Table B holds the same points as the rows below and some others, measured another way and shuffled. Each row below is followed by which row of B it is.
B:
[[-131   13   38   23 -265  277 -146 -163   61  201 -136    1  -61  -12
    -3  146  210 -360  -12  302 -146  -48  -74 -167   56  228  114]
 [  39  143 -370  -97  208 -407  -32  121  366  172 -104   74   27 -113
    13  196    9 -125  167 -241 -115  177   72 -254 -145  -28  175]
 [ -82   94 -215   86   40  -88 -101  118  189   42 -154  247  -52   59
   158 -115  -52  -49  -12 -160   43  -63   62 -122  -78  -38    0]
 [ 159 -170    2  114   27  -58  -58 -124   41   35  -12  238   99  193
    30    4   24  -35  171   13 -152  -36 -101  107 -131  -37  -32]
 [-213  110 -352  -34  -22  -82 -212  108  164  168 -166  350 -188  -30
   -31   66    5 -151  -24 -110   11   26  140 -282   67   23  177]
 [-144   -2  175   36 -204  321  -42   -4 -101   -9  -80 -115 -117   -5
     9   11   91 -261  -77  281   -7 -127  -44 -153  100  188   32]
 [ 210 -119  218   74  177 -121  160   89  -65 -209  102 -151   95  104
     5  -18  -59  -25  191   42  -82  -30 -111   26 -145  -21  -48]
 [  30 -139  282  171 -211  328   17 -203  -59  -35   -3 -109   96  202
   149 -102   81 -170  -64  177   -5 -201 -191   98  -58  110 -227]
 [  28 -101  221   64   93  -50   47  112 -173 -199  152  -68  -71  102
  -172   66  -15 -172  168  179  -89  -33  -81 -133   -2   80   93]
 [  18 -105 -225  -91  153 -196   34   82   29  -39   45  113  -46   47
   -69   59 -159   78  -55 -393  163   51   77  -81   16 -134 -109]
 [-179  195 -255  -56 -104   74 -138  104  216  212 -301  115 -139 -160
   118   47   85 -195  -44   50  -37    0  115 -265   41  103  183]
 [ 130 -290  223    2 -100  257  162 -188 -178 -120   96 -225  102  159
    57  -39  -65   47 -170 -121  178 -127 -134  184   16  -32 -392]
 [ 133  -46  -13  159  188 -253   17   78  112 -106   46  155   97  192
    80  -86  -72  -10  185 -129  -65  -41  -69    0 -206  -81  -51]
 [  19 -194  249    6  -14  147   93   30 -269 -209  132 -136  -74  100
  -124   17  -62  -69  -24   84   73  -88  -67  -28   88   42  -95]
 [ -46 -152   95   74   58   -9  -18  102 -209 -203  133  150 -129  182
  -145  -40 -108  -40   18  -23   79  -88  -13  -76   66  -23  -37]
 [ 176 -133 -140 -128  338 -433  154  121   42 -122  190  -76   46   24
  -180  188 -162   55  133 -387   47  160   17 -104  -84 -146  -42]
 [-270   90 -100   18  -92  136  -88  158   -9  -32  -95   85 -213    6
    41  -84  -56 -138 -192  -70  191 -119   94 -246  123   56  -20]
 [ -42   90  182  235   48  -55  -82  167   13 -122  -15  123  -60  127
    24  -84   62 -267  259  335 -220 -111  -80 -180 -122  133  209]
 [ 116  -32 -246  117  315 -410  -56  238  116 -109  -38  479  -15  165
    57 -149 -199  173  214 -291  -30    0   82   -5 -166 -219   48]
 [ -43  -12  -46 -120 -246  311  -12 -171   94  227 -214 -182    1 -132
   111  135  139 -193 -151   89   -4  -18  -22  -71   66  137  -49]
 [  22  -21 -220    0   21  -94 -104  -21  160  144 -130  250   -2   32
    38   62   20  -64   81  -88  -83   29   27  -70  -58  -23   67]
 [  51   -6   72  111   64  -69  -36   91   18  -53  -41  109  -18   78
    10  -13   27 -137  200  175 -166  -45  -49  -87  -92   55  132]
 [ -68   44  -55  -89  149 -158   47  242  -19 -108   35  -89 -142  -83
  -134  112  -71 -124   56  -60   33   55   70 -280   50   32  130]
 [ 211 -164  361  200  190 -150  150   58 -122 -307  238 -138  122  249
   -42  -52  -50  -92  260  115 -112  -82 -202   42 -190    8  -79]
 [ 175 -165  263  188  102  -60  115  -25  -62 -222  166  -80  135  256
    47  -97  -54  -44  130    2  -30 -114 -180   93 -173  -20 -189]
 [ 111 -167   59   92  138 -169   71  -23  -10 -144  185   11   89  222
   -40    1  -91  -23   65 -208   47  -35 -106   13 -114  -72 -185]
 [-188    0    7  154 -125  176 -173   68  -65  -29  -98  310 -163  146
    42 -143   -3 -141  -38  127   24 -176   19 -113   60   66   38]
 [  78  -54  -44  -68   71  -82   95    5   83    6    6 -160   56  -17
    15  102  -26  -71   11 -143   25   39  -32  -77  -58   -7  -75]
 [  27  -42 -111  -57  172 -199   95  132   44 -102   71  -66  -16   24
   -32   40 -135    8  -21 -305  137   32   33 -123  -34  -80  -98]
 [ 173 -196   58  -63   93  -56   90  -14  -95  -68   54  -46   36   38
   -93  114  -42   10  105  -27  -51   39  -45   29  -19  -39  -30]
 [   4 -169  -41 -120 -214  351   24 -169  -69  112 -158  -61  -16  -34
   102   24   -1   28 -249  -94  156  -77   10   79  122    3 -227]
 [  -2  -72 -157 -143  -40   65   11  -30   34  103 -101  -23  -43  -72
    -7  123  -13  -31 -101 -146   73   34   49  -76   69   -8  -50]
 [ -95   83 -389  -16  123 -228 -148  189  180   90 -164  408 -137   -7
    23   -9  -91    7   42 -238   17   35  166 -191  -12  -93  138]
 [ 189  -35  -12  123  144 -198   19   -1  177   -4  -32   94  149  126
   130  -32    2  -40  213  -49 -151  -10  -96   35 -237  -45  -19]
 [ 117  -28 -168  -43  290 -376   42  190   88  -70   34  108  -10    7
   -86   95 -108   21  199 -205  -60  112   49 -129  -97 -102  108]
 [-217  155 -175  -52 -135   81  -96    7  207  179 -137  -58  -95  -92
    47  118   99 -307 -117  -22   39   -4   35 -307   41  147   59]
 [  83 -151   11  -25   47  -22    3   11  -92  -32    4   91  -36   48
   -98   84  -24  -31   96   22  -63   12  -13  -19   15  -12   40]
 [ -56  -94   46 -113  104  -59   63  177 -197 -164  124 -103 -171  -35
  -250  147  -90  -99   16  -18   71   40   49 -222  136   29   83]
 [ -54  -42  241   41 -132  222   40  -37  -87  -60   31 -243  -31   34
   -19   59   84 -271  -21  231  -26  -92 -114 -128   32  175  -24]
 [ 212  -40   76   71  264 -329  116  107   92 -128  108  -83  118   82
   -25   70  -33  -89  291  -24 -166   55  -97  -67 -217  -21   55]
 [  61  -45 -118   -2   -5  -26  -96  -34   90  140 -149  214  -10    0
     2   97   71  -94  150  100 -182   30    2  -46  -42   25  151]
 [ 197 -153   59  -82  107  -51  148    6  -42  -63   13 -161   72  -19
   -14   95  -45   26   83  -58  -31   40  -46   35  -49  -36  -61]
 [  95 -109 -107   92  127 -113  -43   99   -9  -75  -79  349  -22  145
    74 -143 -129  137   92 -142    2  -65   37   70  -73 -139  -36]
 [  46  -16   51   14  179 -172   23  231  -73 -148   17   52  -96    0
  -112   45  -56  -79  217  109 -116   19   21 -160  -23   17  194]
 [-106  128 -145   17  289 -417   -2  350   88 -170  118   62 -144   19
  -151   59 -122 -149  144 -185   30   63   82 -372  -47  -17  174]
 [ -69 -101  -74  -88 -347  437  -51 -305   68  266 -208  -84   20  -34
   155   78  124 -135 -280  -19   97  -81  -43   31   99  100 -213]
 [ 122 -126  252  128  251 -263  109  167 -152 -320  275  -68   10  200
  -181   26  -90 -112  259   56  -85  -21 -121  -95 -111    3   36]
 [  48 -195  169  170   14   68  -15   14 -184 -189   81  194  -30  253
   -14 -141  -82    3   55   41   16 -153  -79   76  -22  -36 -111]
 [-114  -38  -15  -91   -9   71   94   73  -47  -95   60 -223  -89  -10
   -21   33 -101  -77 -221 -234  263  -44   29 -165   99   11 -188]
 [-266  208 -318   39   20  -86 -228  288  133   71 -238  425 -270  -49
    33  -71  -43 -123   12  -22    9  -39  195 -325   67   22  263]
 [  11 -201  315  131 -273  425  -15 -245 -165  -12    0  -76   38  180
    60  -35  113 -194  -68  283  -38 -189 -188  100   28  146 -173]
 [ 101  -45  -10   60  -19   15  -46  -55   97   92 -132  116   58   46
    85   24   75 -101  142  116 -174  -22  -60    8 -103   37   59]
 [  15 -290  393   32 -357  595   89 -329 -269  -34   38 -318   52  137
    50    0   91 -150 -241  209  107 -203 -201  157  115  150 -348]
 [  46 -226 -190 -202  -87  153   27 -148  -53  121  -87   26  -26  -40
   -30  126  -65  105 -204 -275  170   32   58   59  135  -84 -196]
 [ 308 -244   11  -27  212 -240  120  -66    1  -60  110    2  159  114
   -70  125  -65   72  206 -162 -105   82  -95  117 -149 -119  -84]
 [  21   23 -129  -19  104 -181  -16   60  147   49  -26   35   -2   -2
   -24  117    9 -137  116  -76  -76   62   -2 -163  -74   15   87]
 [ -25 -198  419  101 -151  347   79  -41 -322 -231  120 -207  -56  161
   -51  -64   -3 -149  -76  250   72 -192 -140   13   95  129 -159]
 [ -76  -91  230  224 -140  237  -57  -37 -125 -132   29   97  -36  246
    77 -173    4 -146  -44  154   38 -229 -114    9  -12   76 -138]
 [  75  -90   82  -53   23   26   38   28  -75  -17  -23  -77  -34  -40
   -90  133   35 -121  121  151 -122   27  -30  -80   15   63  105]
 [  87 -212  -72 -127 -170  252   -2 -233  -31  178 -144   11   31  -28
    28  128   50    2 -109  -39   13   -1  -20  103   77    3 -128]
 [ 120  -90  171  154    5    9  -15  -54    5  -37    0   57   79  150
    39  -10   72 -154  203  213 -201  -70 -140   20 -136   70   34]
 [  -4  -70    5   -1 -163  229    0 -143   53   96 -108  -68   36   27
   131    7   56 -109 -123  -13   44  -81  -59    6   -1   59 -154]
 [-106   38   67  117  -43   47  -75   60   14  -33  -15   62  -77   91
     3  -19   44 -233   51  144  -57  -93  -43 -170  -18  109   65]
 [  27    9  -37   81  -22    0  -19  -43  163   61  -80   23   71   72
   143  -21   36 -125   27  -43  -35  -57  -61  -43 -119   30  -65]
 [ -48 -105   84  117 -159  274  -61  -52  -92  -29 -103  151  -48  144
   129 -156  -16  -39 -103   61   65 -187  -39   56   28   21 -142]
 [  60 -138  194   14  127  -92   77  100 -182 -205  173  -95  -56   87
  -201  103  -44 -126  155   98  -61    2  -67 -115    8   43   65]
 [-280   57  -62   -4 -194  273 -178  128 -106   48 -190  208 -289  -54
   -39  -16   30 -190 -111  201   40 -105  114 -241  210  130  168]
 [ -23  -62  194  140 -143  220  -20  -83  -39  -32  -30  -36   13  135
    91  -65   68 -189   -6  188  -36 -151 -121  -12  -37  115  -86]
 [  -1  -42 -117   28  -35   40  -27  -47  108   65  -97   98   23   72
   126  -45  -23  -30  -71 -160   66  -60   -5  -13  -43  -28 -129]
 [-158    3  -48  -14 -149  194  -33  -29   35   50  -66  -62  -78   18
    65    0    6 -157 -207  -88  159  -88    6 -139   75   73 -131]
 [  66 -215   18  -73  169 -157   86   77 -181 -181  200   -1  -64   96
  -240  124 -138   16   46 -182   81   45    1  -69   62  -75  -52]
 [ -22 -111   94   63 -276  341 -134 -236  -22  179 -151  106   -6   69
    41   68  180 -232   13  316 -163  -94 -106   11   35  165   34]]
Rows of B count from 0, top down.

[-269   -7  -40  -47   52  -67 -390  150 -180  191 -219   29 -198 -208
   10  -98   34  535   11  -49   52  159 -213  160   -5  -74]	53
[-113   72 -143  112 -115   40 -174    0   87  247 -158 -283 -207 -214
  -54  137  142  197 -154 -124  148  130 -116   28  -50 -173]	24
[-221  463 -180  207  -74  -82   45   18   -8 -329   52  219  123  311
  274  -39 -261  -92  212  232   -7   31  354  -63   37   97]	28
[  27  130   78 -258  132   42  118   40   48 -156  132   55  241  -99
  -33 -157  -51 -210  -36 -135  -90   -7  -29   31  129  157]	0
[  -5  190 -196  -84  119   59  -71   66   65  160 -176 -286   57 -256
  -98  -42   80 -112 -274 -207   93   43  -67   33  -37 -127]	50
[ -23 -271   95 -123  168  -12  -93    7  -95   96 -162   91 -115 -358
   98  -26   -3  253  -97  -68  118  110 -131  164  -44  -37]	55
[ -43  209 -163   86 -127   36 -219  -78  163   47 -120  -83 -172 -148
   37  132  146   34   -9  -51  100  125   97  -21    9 -226]	14
[-285  209   52  184  -72  -70  259  -11 -152 -313  165  212  146  380
  302    0 -289  -37  109  248  -76  -34  277  -76   33  337]	71
[-129  -12  -19  140  -86   25  134    5   35  114    6 -219  -49  -64
   17  106  -44  104 -145  -49  114   64 -104   19  -44   74]	18
[-214  -49  -24  -53  151  -66 -159  161 -196  126 -172   26  -48 -186
   52 -136  -96  375  -58  -34   75  104 -185  165  -40   34]	59
[ -87  426 -239  290  -79  -33  179  -99   97 -318    2  117  106  244
  319   95 -222 -309   78  229   88    7  486 -120  -40    5]	46
[-100   43 -136  116 -112   55 -191  -47   77  262 -198 -294 -237 -228
  -26  184  199  167 -210 -122  141  115  -58   -6  -67 -206]	47
[  37  186  -70 -271  182   82  -88   36   29   45  -99 -135  138 -246
 -101 -112  135 -212 -230 -239  -43   -3  -19   10   59  -52]	38
[ -12  167  -40 -132 -165   32 -374   16  255   32   33   18 -183 -276
 -149   -2  183  227  212 -174   29  210 -191  100  174 -205]	69
[-122  133  -17 -279  262   17  -69  169 -167   75  -99 -104  193 -156
  -86 -231    7  -14 -234 -197  -84  -17 -136   69   39  107]	31
[-220 -104   10  -74  174  -15 -141   82 -275  215 -250 -100  -74 -186
   57  -43   48  271 -280  -79   26   34 -105   74  -84   29]	29
[-223  498 -217  335 -178  -48  189  -27   64 -297  102   57  126  386
  258   69 -261 -189  133  236   29    4  382 -128    4  119]	64
[ -96  191 -126   97  -31  -36   10   64   83  -79    5   22   24  -36
   78  -35 -164   66   91   31  114  105    6   70    8    3]	68
[-335  370 -111  249 -129  -93  163  127  -61 -208  149   61  140  357
  164  -65 -335   89  173  191   -5   39  100  -16   35  266]	54
[  55   97    1  -48 -260   96 -178  -91  345   73  105 -148 -193 -252
 -163  149  243   70   83 -203   53  168 -157   15  145 -171]	26
[-107 -444  277 -193  232  -43   -9   39 -266   62  -94  214  -74 -299
  145  -88  -78  378  -87  -23   34   77 -197  200  -27  160]	1
[  43  165 -227   -5  -76   54 -401  -54  230  166 -240 -137 -255 -380
  -55  106  246  108  -35 -166  170  186  -19   52   -5 -404]	56
[ -43  345  -98   79   21  -72   89  -60   64 -462   79  409  157  171
  328  -65 -276 -226  276  232    9   41  419  -18   64   61]	22
[-125  366   30  102 -196  -28   94 -132  102 -463  253  351   92  321
  268   48 -140 -191  323  213 -119   20  398 -124  165  155]	66
[-144  370 -183  109  -99   19   26   37   92  -28   17 -178   75   86
    3   21  -33 -106  -58  -33   20   32   77  -64   29   15]	7
[-141 -240  154  -49   34   -1   18   39 -106  138  -22  -44  -93 -198
   21   13  -11  309 -109  -75   55   85 -226  114  -12  118]	51
[-166   84  -50 -113  187   59   43   82 -198  206 -172 -325  124  -98
  -44  -51   80  -79 -460 -177  -42  -69  -49  -37  -61   98]	6
[-230 -159   42  -70  123  -59 -296   95 -245  172 -237   86 -189 -240
   88  -68   17  496  -57  -26   59  126 -162  159  -43  -32]	45
[-245  392 -133  347 -165  -49  352  -10   18 -294  177   27  180  427
  263   70 -330 -187   86  243   21  -24  319 -121   -8  254]	12
[   0   94   35 -216   98  105   38  -23   10   62  -11 -194  115 -162
  -86  -17  164 -214 -290 -220  -79  -35  -21  -49   60   50]	62
[-239  102 -115  -45  184   57  -63   62 -282  303 -307 -386   31  -84
   -6   13  158  -14 -557 -153  -33  -76   20  -78 -125   23]	25
[ -62  220   -7   49   90  -91  164  -54  -42 -488   86  492  189  185
  395  -91 -332 -187  257  271   -9   14  419    4   49  158]	35
